104  115  127  131  126 ==> 104
112  135  123  102  146  111 ==> 112
135  118  128  134  112  149  142 ==> 135
139  104  142  100  149 ==> 139
104  144  100  146  121  146 ==> 104
107  128  101  120  109  141  139 ==> 107
157  114  140  123  134 ==> 157
126  132  133  128  101 ==> 126
130  133  135  150 ==> 130
121  157   99  110  138  132  108 ==> 121
---
[[119 127 126 121 137 114]
 [141 131 140 149 153 152]
 [113 124 125 115 125 104]] result: 140

[[126 125 135 113 129]
 [ 98 133 131 145 118]
 [120 127 133 117 131]] result: 131

[[142 130 123 129 128]
 [122 123 126 100 148]
 [106 143 124 103 134]] result: 126

[[148 108 116 149 126]
 [119 138 120 133 135]
 [121 138 123 131 139]] result: 120

[[114 124 140 111 119 112]
 [123 138 121 104 113 138]
 [109 123 133 118 119 108]] result: 121

[[132 123 118 129]
 [129 121 116 132]
 [151 135 126 115]] result: 116

[[126 125 129 113 126 110 122]
 [126 131 128 110 128 107 132]
 [126 129 129 111 127 108 128]] result: 128

[[137 132 116 128 129 126 127]
 [126 126 125 131 128 132 146]
 [130 124 124 129 134 133 155]] result: 125

[[134 138 139 152]
 [101 116 132 120]
 [133 129 140 151]] result: 132

[[153 109 120 133 120 147]
 [122 141 128 130 150 131]
 [133 126 124 133 129 132]] result: 128
---
array([111, 143, 135, 133, 153]) result: 135
array([113, 141, 100, 127]) result: 100
array([124, 137, 119, 103, 134]) result: 119
array([139, 148, 101, 140, 155]) result: 101
array([145, 156, 134, 139, 132, 129]) result: 134
array([133, 148, 110, 117, 153, 129]) result: 110
array([107, 133, 122, 119, 122, 122]) result: 122
array([126, 133, 124, 114, 101]) result: 124
array([139, 113, 152, 129, 111]) result: 152
---
Q:
[[132 130 152 145 125 127]
 [125 127 103 110 132 130]
 [114 139 136 128 134 109]]
A: 139

Q:
[[121 132 121 138 120 135]
 [146 147 120 147 155 140]
 [126 125 124 127 124 121]]
A: 125

Q:
[[103 115 114 153 134 138]
 [140 136 140 127 121 117]
 [114 123 123 145 130 131]]
A: 123

Q:
[[133 128 135 133 134 125]
 [132 123 135 139 135 133]
 [134 135 127 119 129 106]]
A: 135

Q:
[[133 104 117 127 105 106]
 [128 136 120 130 142 143]
 [128 144 125 129 147 148]]
A: 144

Q:
[[125 100 115 102 147 155]
 [135 115 111 121 122 145]
 [127 127 138 138 122 120]]
A: 127

Q:
[[111 146 112 151 111 127]
 [116 113 136 158 135 125]
 [125 133 128 127 132 127]]
A: 133
---
[[124 155 157 130 127]
 [123 155 157 130 127]
 [133 126 132 157 155]] ⇒ 132

[[112 128 112 134 155 125]
 [153 124 138 127 144 153]
 [135 127 134 142 131 126]] ⇒ 134

[[126 124 104 120]
 [135 133 125 115]
 [123 130 120 124]] ⇒ 120

[[144 130 136 119 134]
 [134 150 106 126 124]
 [142 104 116 119 127]] ⇒ 116

[[106 117 104 134  98]
 [138 135 136 108 139]
 [120 125 137 127 142]] ⇒ 137

[[141 102 148 142 131 137 145]
 [142 102 148 131 131 137 148]
 [141 117 149 142 131 137 145]] ⇒ 149

[[133 129 126 134 124 108]
 [138 120 155 120 141 139]
 [124 139 137 121 140 136]] ⇒ 137
---
[120 124 102 133] yields 124

[[147 143 135 102 153]
 [145 120 134 114 103]
 [129 108 147 107 130]] yields 143

[132 120 101 136 127] yields 120

[[127 124 129 146 131 124 121]
 [129 138 123 107 122 135 132]] yields 124

[[131 101 142 120]
 [128 146 141 118]] yields 101

[129 133 156 128 114 116] yields 133

[129 132 119 143 130 154 125] yields 132

[123 142 157 100 146 126 127] yields 142

[105 135 116 116 147 129] yields 135
---
[[131 124 128 126]
 [101 119 139 129]
 [122 124 136 134]]: 119

[[140 127 121 114 109 113]
 [143 152 125 117 119 121]
 [143 139 121 119 124 117]]: 117

[[ 99 150 106 129]
 [140 102 142 131]
 [138 105 141 134]]: 102

[[132 129 146 114]
 [120 105 111 129]
 [120 127 130 117]]: 105

[[113 122 102 102]
 [146 121 146 157]
 [125 135 148 131]]: 121

[[124 133 124 125 131 132 131]
 [126 140 109 118 127 141 134]
 [148 112 116 145 106 145 148]]: 127

[[151 124 147 118 115]
 [113 157 133 139 153]
 [148 104 130 123 118]]: 133
